Each row has a class, written as a number after it.
[ 398   44  487  -71    8 -143   15  110   86  199  512   63  366 -271
  149   17  312   45  280   10  -12 -208  -91  107  -11  146 -334 -287
  256 -259  200  -57  -29  566 -256  -61  153  -75  -53]  2
[ 107  238   -5 -113   12  137  -94 -145  120 -206 -117  188  187  286
   55  157    0 -250  344   70  -77  -15   94  118   89  123  -28 -161
  562  -98  305  323 -131  232 -232  262  -96  -70  -78]  12
[ 222   94  150  110  441  -94  329  126  -14  100 -151   42  -64 -135
 -367  -40  -32   78   23  130  151 -133   17  -86   -7  -24 -250  -72
    2 -316   -4 -108  131 -163   17 -274  214  160  217]  7
[ 336  -92 -157   39 -334  -28   81   68  -49 -221  232  -79  286  345
   50 -108 -179   37   -9  165   -3   30   49 -102   -9 -447  -69  113
   12  -45  365  438  162  513  239 -119 -161   15  120]  5
[ 124 -144  315  161   18 -319  496  573  -60 -305 -528 -107   20  -80
 -113 -202  -92   84 -453  100  158  369 -107  -92  176   72   52   88
 -328  -46  218 -147 -235  327 -342 -244 -326 -261  181]  8
[ 137  -13 -299   -4   65  199   23  -51  -60  -41   11  -25  344   87
  292  -63  -10   40 -178  121   89   72  -75   75  192 -232  105    0
 -104  -41  137  378   29   52  101  104  209  163  159]  1
[-319  -38  377 -186   56  -20   97   88   -9 -133  156  434 -170  227
 -110  107  114  -48 -113 -158  -28   18  105 -209 -112  250 -145 -143
  -56  -80   -1 -292 -167   72 -129 -126  -40 -194  -16]  0
[  37  200  -38   38  -79  162  -98 -273  -95   36  454  188    8  237
  -98 -132  186   36  193  -82 -185 -184 -189  -14 -174  151 -221  119
  298  -23  149  173  148 -115  123  -60  162    1 -163]  1
[-624   65  203 -134  150 -155  -49   42   72 -120 -120  360 -290  122
 -445  -74  107  -33 -143   26  -93   32 -134  -53 -156  373 -151   34
 -307  105  341 -345  345 -403  -17    9  293  -93 -216]  7
[ 651  -84  106 -129  282 -122  179  182  -50  163 -264 -131 -195  -97
  269  261  -98   19 -470  -81   18  137  242  124 -137  133  -19 -221
  380 -150 -258   48   59  323 -145 -132 -352  132   65]  1
[ 188   90  135   35   59 -115  356  154  -50  -81 -260  329  129   74
   21  -73   74 -343  302  137   36  247  -62   53  164   81 -157  -83
   78 -357  188  148 -183   63 -347   22 -333 -143 -357]  11
[-146 -243   78   -3  -26  167   72  113    4  -88 -164 -186  -44  137
   59  194 -140   78 -331  -50   -8  -65  319 -338  -94 -151  153    8
   -4  -76  -95  -42 -196 -105  125 -210  -59 -146  286]  6
[-276 -160  -56  152 -132  105  242   -9  -42 -101   64   32  -65  180
  -85   11   -3  -22 -262  -41 -162   -2   48 -220 -127   -2 -114   39
  145  115  128 -191 -127 -121  -37 -168  -91 -151  121]  3
[ 155  111   28    8  126 -139 -423 -253  131  175  500 -117   23  134
    0  -23  181 -177  309 -109  -30 -198 -195  290 -171   66  -79 -174
  238 -220  163   83   55  445    8  344  193   -2 -166]  5
[ 278  466  245   92  466  -38  199  132  -23 -303 -414  143 -259   11
 -381 -121   26 -310   54  -98   92   95  -24  157   -8  296 -164 -215
  555 -209 -172  -83 -332   47 -422   15 -224   94   43]  12
[ 394  227  152   57  106  -55  164    0  -57  -33  159  155  215   68
 -178 -156  102   28  343   50    0  -34 -162   15  175   62  -51   77
  -67 -329  673  302  -56  453 -247   80   93  -15 -137]  6
[-395 -274  342 -212 -135 -198 -242  -17   75 -171 -141   74 -239  182
 -370   80  103 -122  114 -138    8   87  154 -336 -284  137   -8 -162
 -664  -89 -240 -272  -68 -331   64  -18 -341 -211 -360]  12
[ -39  -98   36 -103  127  -15 -141  -95  115   31 -200 -201  205  -49
  -62   71  -91   97  181   85   23 -233   65   32  162  232   -1   -8
   63 -111 -120   46  183 -277  229   -5  339  -33  -50]  10
[  83 -380  391 -280   92 -222 -271    1   47 -124  211  137  164  -20
 -175   52   19   55   11   35   58   16  175 -425 -118  -99 -239 -338
 -586 -223  137  -57  291  367  152  -92 -209 -134  -97]  3
[-219 -163  409  -15  323  -34   15  135   65   -9 -217  143 -150 -144
 -214   65   26  -27   91   23  -49   92  361 -319  171  439 -112 -105
 -148 -380 -260 -138  174 -571   61 -249  -86 -240 -151]  9
[ 161   12   42  -25    3  226  112 -195  -91  123   53  130 -132   60
   67 -132   -5   51 -308  -51  -75  -29 -108  -93  -53   -3  -61   93
 -288   22 -216  114   14 -191  228  -23  -52  105  -17]  2
[-268   86  287  -44   26  -71   28  240   15 -330 -543  622   -3  567
 -256 -288 -177  -33   54   48  -88 -295 -108   87 -227   63   93  283
  -64 -112  261  114 -210   50 -104  147  250  -58 -239]  6
[-121   61  -80  162   96  164   -3 -151    5   51   76  -80  106  277
  -67 -166    2  -57  330   25 -132 -147    5   29  100  161   92  166
   95 -291  -44  354 -108 -293  127  -54  212    2 -103]  11
[  47 -105  -99    2  -64  143  296  136  -75  -37 -300 -166  218  129
  396  123 -126   -6 -451   43   90   80  -53  -25   13  -15  120  207
  112   92 -164  151 -197 -112  -21  -72  -45  -73  167]  1
[-103   -6  118   65  -39   39  232  280 -185  124 -279  236 -110  148
  -81 -138   77   89   14 -177  -83  131  -28 -233 -169  261  344   94
  -29  202   44 -504 -249  -86 -185 -106 -130  -66 -135]  11
[   1  -93 -209   66 -126   17  178   -4  -86 -260  181  -40   31  125
   91  179 -126   16 -160  -79   80  193  228 -203   27  -50  141   75
   18  107  105  209 -123  224 -173  -42 -329  -27   -8]  3
[  69  -55  430   24  182 -301  239  551  139 -155 -277 -245  160 -131
  166 -107  -24  127 -439   97  210  139 -121  108  221  173  186  -73
   32   71   42 -388   78  424 -270 -113  232 -192  433]  6
[  14  -77  239   47  491 -139    1  274  153    5 -529 -144 -239 -153
 -479  -85 -104  -29 -179 -152  -64  190  217 -154   58  175  109 -106
   16 -331 -388 -277 -116 -204  -43  -86 -107   31  289]  6
[ 286 -178  -40    7 -171   52 -129 -138  -26   55  202 -441  385   19
  -57 -106   30  -44  105  155  177   85  -14 -172  159 -173 -107 -113
 -159 -162  189  253  249   63  232   55  -11 -118   -3]  5
[ 177  -59   90  -37   -9  -54  -76 -197  122    3  135 -276  -72  143
 -177  -54  -38 -119  121   30   14   43  -69  -58   81   49 -116  -90
   75 -203  -74  180   62  208  187  117  -59 -153   39]  9
[ 149 -196 -166   14 -237   70  109  -31  -56   70  -42 -149  215   40
  143  -18  -95  115  -39   67 -128  170  107 -360   47  -55   70  165
 -106   81  229   95  174   58  124 -112 -320 -139 -110]  4
[  49   13   62  -27  199  -54   46  256  100   38  389 -230 -112  -62
 -102   92  -39  221 -142 -150  156  -17  141   47 -110 -123 -141 -120
  181    7 -227 -142  221  342   11 -167  183  231  313]  11
[ 256   51 -187  182  297  -30   77  111  -24  163 -279  111 -101  115
 -283 -209  171  -31  199   10 -125  241  -46    2   24  408  171 -118
  206 -231  314  -73   56   -4  -81  -58 -174  -60 -204]  2
[ 173 -228 -238   66  -35  -27  220   63 -128  -61 -340  113  231   26
  100  -65 -105  -43 -190  216  -10  252 -218  -19   72   99    8   85
  -10   51  167  152  -79  104   57  -74 -252  -60 -220]  10
[ -67  137  205  127  -30   91  121 -135  -18  -40  517 -123 -145  155
  -63 -110  139  -94   42 -245 -166   59  -41 -217  -29 -172 -186   11
   72 -180 -301   28 -197   -7   -6  -90  -40   30  303]  7
[-266    2  306 -236 -300 -241 -435   42  -12 -219  591   98  -85  127
 -367   27  132   43  453 -244   95 -167   39  -13 -186  -45  -82 -166
 -231  200  122 -313   71  446 -197   84   18 -111  -64]  10
[ 197  313 -112  192   41  105   76   42  -39   64   40  117  297  167
  239 -163  119   25  556   62 -110 -145 -280  148  100  -23  172  323
  261 -219  354  405 -246  254 -251  110  305   73  -32]  1
[ 361  -54  292   28 -122  -59  -54   98  -16  -60  210  -56   47  201
 -206  -27   49   86  186   69  -62 -143   64 -138 -116  101  -87  -25
    7 -215  469  148  254  287  108 -178 -105 -212 -142]  8
[ 364  183   38  181  393 -125 -310   34   82   77  204 -100 -163  -53
 -412 -199  174 -156   38   26   70   14 -126  397 -101   99 -311 -332
  353 -300    0  -22  219  199  -73  -46  -84  104  166]  8
[ 110  178   65  350  310  -34  436  471   32  143 -454 -135 -187  -58
 -561 -284  -61  214   -1 -110   47  -78  258 -144  -42   71  122    0
  248  -93  259 -547 -230   54 -286 -216   62  110  279]  5
[ 394  -95 -172 -149 -364   98   34 -152 -271 -131  438 -160  174  159
  198  121  -18   81  216   69   86 -159   72 -186  -74 -356    2   23
 -145   95  477  475  -51  647   20   33  -40    1   47]  10
[ 357   94  445  103  124 -123  103  164  -16 -102   81 -427 -101 -177
 -394  -33  -67  -25  100 -126  -39  288  168 -370  101  102   24  -70
  223 -118 -111    0  103  177 -174 -234 -406 -177  304]  3
[-104 -173 -157   76   44  161   12 -155  -71 -194 -127   22 -101   63
  -71   65  -95  -61 -152   73  -97   36  259 -245    8 -137  -50  -95
 -229  -86  159  143  -75 -203  184 -126 -294  -52  -42]  12
[ 162  -87 -117 -138 -187  214   47  -39 -356  -40  314 -157  197  129
  491  209  -38   88 -227  -74  159   68    8 -153  -77 -146  162  102
  -92  162   -3  339  -63  187   65  -83  -44    4   -2]  9
[  97   92  -58 -101  -85   57   10   52  -38  -85  167 -240  123  131
  236   47  -75   23  -13  113  181  -29  -58   47   69  -33  -64  145
  121   99  116  195  301  256  -48  -61  160    3  131]  3
[ -48  264   99   55 -150 -170  -52   26 -112  -15  111 -391 -257 -139
 -364 -236   72  -63   51  -85  156  143 -264  218   46   86  -60   60
   97  225   61 -237  152  -12 -136   63   76  -17  -25]  6
[ 510 -109  134   42  146  -77  -83   14  -86  -27 -192   56  213  205
   78 -292   29  -18  -18  164 -129  137 -345  -81    0  -97  -63   56
 -262 -327  283  293  207  307  234   15 -146  -88  -45]  11
[ 288   15 -297  -29 -196   63  206  117  -74  -45  -79  -84  223   -2
  134  -38  -83   79   31  134  160  125  -61   53  168 -129  141   98
   34  152  211  232  103  211   10   44   14   19  -19]  0
[ 484   74 -120   -7 -118   22  174  279 -171 -165  181 -115  219  366
  270    4 -129  141 -156  -64  122 -177   60  151 -195 -248    7  236
  209  -17  368  407  -42  799 -244   41   28  151  109]  4
[ 301  -80   42  -34 -280  -47 -125   60 -181   10  480   56   99  163
  -33   17  145   80   39 -130   11  -41  -32   20 -261 -277  -99 -123
  145  -29  264   68  -74  549  -61  -30 -108  -54   72]  0
[ 506  -31  -40   23  -12  -48 -121  -99  -31  249  -81 -413  139 -154
  163 -123  -82   -1  -30   75 -102   28 -166  113   57  190  172  153
  -94  -11 -194  181  148    5  243  -73  -92  157 -142]  5
[ 203  477  198  165  233  -81   41  -36  183 -107  141 -254   11  177
 -528 -215   -9 -258  225 -155 -174   28 -110  186  -37  188 -287  -95
  870  -40   18  -68 -101  360 -226  190  -84  189  292]  4
[ -12   24  -54  -61  109  112 -168  -45  -61 -104  134 -234  -72   73
 -349  -11 -156  158  -59 -113  150  -17  143 -257 -152  -72    3  -77
   60  143 -149  -40  154   53  178 -178  -42  117  181]  0
[ -63    8  262 -163 -162 -123  -61  -35  -76 -142   96  308  128  108
 -104 -125   21 -155  111   -9   15  193   72 -215  143  -87 -161    4
 -191 -282  222   98 -104  193    8  170  -94  -34 -154]  2
[  42  256   15  -81 -118  146  194  -39   59 -115  367  113  200  278
   11   27  -66  -61  110   -3   30 -119   -4   85   54 -385 -294   29
  366 -164  219  402  -19  304   57  172  326  177  133]  7
[ 365 -161 -111  -11  -53   45   80    6 -326  178  149 -432  118  -74
  310  141  -72  109 -181    2  206  216 -124  -22   -1   29  112   19
   20  166    1  172   95  272   12 -108 -179  -19  -85]  9
[ 230  186  283  -12  122 -189  122  239 -103    2   71  206 -163 -155
  -48  -11  159   89  105 -206  130  200   15  -47  -66    5   19 -133
  -22  -71  -72 -163   22  194 -311  -32 -187    3  -82]  2
[ 464   17   71 -221  278  137   88  194   21  258  117 -244  246 -220
  751  326   12   69 -296  -30   52  -25  353  122    7   -7  163 -299
  138  -75 -230  240  106  299 -124 -218 -106  104  139]  4
[ 371  139  154    0   53  -49  -16   22  -76  -38  408 -180  113  -21
    4  -42  145  -26   29  -82  118  200  -72    8  -29  -50 -216 -174
  160 -127   98  155   28  491 -131   19 -174  120   13]  11
[ -14 -164    5 -136 -165  240  -94   29  -95   48  440 -110  -19 -216
  193  179   58  204 -417 -184   62   87  268 -258  -39 -288   -4  -98
 -333  115  -94   -1  163  -37  108 -110  -56   34  169]  2
[ 163  102  -48   22  124   36  427  137   33  -76 -226  -72  189  -19
  380   80 -201 -133 -536   10   41   66 -258  246   -8  -71  -40  187
  283   60  -85  181 -324  310 -250  126   37  134  107]  12
[-290  306  205   25  269    9   91   -7  -48 -122  -37  469 -230   14
 -128 -134  259 -100   96  -74 -142  -45  -95   75  -52  316  -20 -154
 -113   49  181 -268   70 -382 -277  -47  131  -48 -207]  0
[ 220   62 -228   73  128   16  280   98  -97    3 -331  -33   23  158
  128 -159  -39    8 -351  188  125  295 -208   44   20   33   89  235
 -188 -108  -10  324  263 -276  143 -133  -14   77  -97]  12
[ 132 -153  138  171 -130  112  223  224   53  346  -34 -283 -291  -49
  -59  -16  -23  298 -459 -200 -268 -182  145  -98 -278   92  205  110
  310  176 -338 -440   -6 -235  197 -346   52 -120  361]  12
[ 220  274   90  165  240   11  144   62  111  142 -247  -78  -29  123
 -438 -108   55   -5  548    4 -124  -63  124  -75   56  413   28 -130
  899 -155  235 -135  -42   75 -328 -121  -31 -189  151]  1
[ 279  111  408 -232  485   26  133  345   17 -130  -31  230  -41 -147
  348  228  113  -61 -501  -52  204   97  208  131  -91  103 -205 -453
  -83 -190 -146   53   77  255 -290 -189 -213   61  -24]  10
[  17  166  438   43   65 -163   82  479   10 -186 -220  258 -230  125
 -116 -136   44  -45 -211 -255  -39  114 -147  178 -151  225   47  127
  262   -3   66 -297 -254  425 -579  162  -81 -137   27]  11
[ 167 -162 -224  113   67   47   71   46  198   79 -189   -6 -241  239
 -216  -59  -71   -4 -220  -79 -252  -26   95   52 -162  162   -2  -58
  432  -36  -83 -169 -128  206   88    2 -181    2  176]  0
[ 432  138  127 -203   46 -153   25  147  -29 -138  216  -60   72 -126
  -79  224   39   20   -5    5  268  192  130  125   97   78 -188 -209
  180  -71  336  177  408  395 -267    5 -138   11 -136]  6
[-349  347    9   52  -42  -15  453   38 -124   32 -100  341 -135  174
  -51   -6  116 -128  366 -106  -84   22 -211  146  -13  357  125  160
  382  189  198 -179 -400 -115 -498   59  142  -78 -239]  11
[ 318 -191 -269   10   98 -114   53  -97 -117   49 -189 -201  -11  -48
   67  103 -135   81  -97   52  -30   43   46  -98 -125   17  177  -15
 -109  131   45  101  -51  234   17 -120 -345   42   43]  10
[   4   70  332  171  -95  -89  -28  437  163   40   74 -226  -81   -9
  -11 -140  115  226 -323 -114   49  -82   20   79 -168  141  -50  114
  382   55   58 -406  163  194 -192  -48  192 -181  252]  9
[ 125  -59   96 -166   77    1  -71  105   22  -21  329 -470   -9 -182
   67  167  -48   85 -338   20  178  -51  248  -33 -103 -169 -195 -246
  -56  152   64  -23  247  454  -84 -134  -24  110  363]  4
[  13  136 -116  217 -100   65  195  204  -69  -54  140    3  -80   62
 -198 -141   69  106  -50 -100   -9   52  -16  134  -53    3 -112   78
  323  146   82 -138  101  -71 -109 -105   18   47   37]  12
[ 108  206   52  120  -45   92  107   -1 -171  -92   41  184  203  -28
   39 -237  171 -262  315    2   12   85  -13  108  294   88    4 -128
 -188 -152  129    2 -204 -216 -134    1 -200   31 -324]  8
[ 271   19  132   96   46   -8  -81  -47  103  421   11 -417  -28 -179
 -453 -125   54   60  220  -25 -244 -210  -94   -6  -75  205    3  -98
  482   37  136 -380 -160  276  -90  -75  122  -33  441]  10
[ 449 -198  -87   -2 -106  -90  192 -211   -2   30 -208  -61  128  -36
   53  149 -127  -28   54  112  -77  185  133 -239   98   24  -76 -108
  210  -74   35  204  -90  161  120  -68 -607 -169 -112]  1
[ 257  315 -128  268  181   57  398  318 -112   26  176 -110  118   70
  -57 -233   68  159  -90   36  269  168  224   -4  133  -30  -23  -41
  348 -105  230    8  265   36 -157 -275   77  200  177]  7
[ 445   95   29  186 -113  -78   77  100  -62  123  296 -198  -64  288
 -339 -199    0  205  402  -69 -120 -108  -71  -41 -164  133  182  184
  333  -60  178  134  147  365  -47 -179   53    6   38]  9
[-181 -159  377  288 -198 -241  300  353   83 -183  -74 -512 -246  -63
 -479 -244 -164  154 -305 -122  -49   65  191 -190   90   45  102   41
   13  259 -100 -591 -120  103 -120 -233 -145 -214  516]  0
[-141 -302 -117  158 -236   77   -3   22 -157  -83   -3 -164  184  225
 -207 -252  -75  119   16  146 -206  -50 -128 -315 -117 -147   48  226
 -278   88  362   51   94  -64  273 -234   58  -99   44]  0
[  26  -86  -66 -199  -78   11  -41  -96  -95   69  170 -414   59   91
 -108  -49 -156  151 -178  108  202   22   13 -205   33  -66   40   93
 -278   83   12   96  559 -131  383 -202  264   34  104]  0
[ 271 -266 -292  -64  -76  255  316  -87 -118  197  -44  -85  121    8
  205  160 -174  110 -320   81   -9   18  182 -256   13 -324  -37   -4
  -49  -87  -62  215  -42  -19  308 -212 -113   75  115]  4
[-105  262    4   13  -16    9  312  146   19 -125  -78   -8 -268   84
 -140   59  -34  -29 -142  -79  108   68  162  -51  -69  -19  -62    5
  364  136   20 -255  -71   18 -249  -80  -30   31  241]  12
[ 288 -213  -33  170   87   19 -149  402   28   19  136 -436    2 -227
 -186  -76  151  232 -189   85  321   45  202  -47  -54  -52  114 -320
 -225  -95   30 -213  514  -96   94 -358   35  -52   33]  9
[ 247  125 -143  -26  -68  170    4  -54   26   54  187 -289   39   21
  -77  -43  -19  201 -158 -104  -49  -23  143 -214 -128 -338 -124   65
   90   11    6   99  143   89  110  -53   56  292  397]  9
[ 145  344  -40   58  -79  130  245 -206 -183  -34  152  121  126   96
  113 -168   88  -59  209    4 -139   86 -328   66   73   -3  -24  186
   12   95  238  468  -24  -73 -138   31  -54    4 -212]  1
[ 230  356  -33  324  -87  208  109  123   36  -72  113  102  -15  126
 -279 -221   46  167  270  -55 -102 -114   77   -9   20   20  -44  190
  570  -20  186   47   13  -12  -90  -70   31   63  139]  9
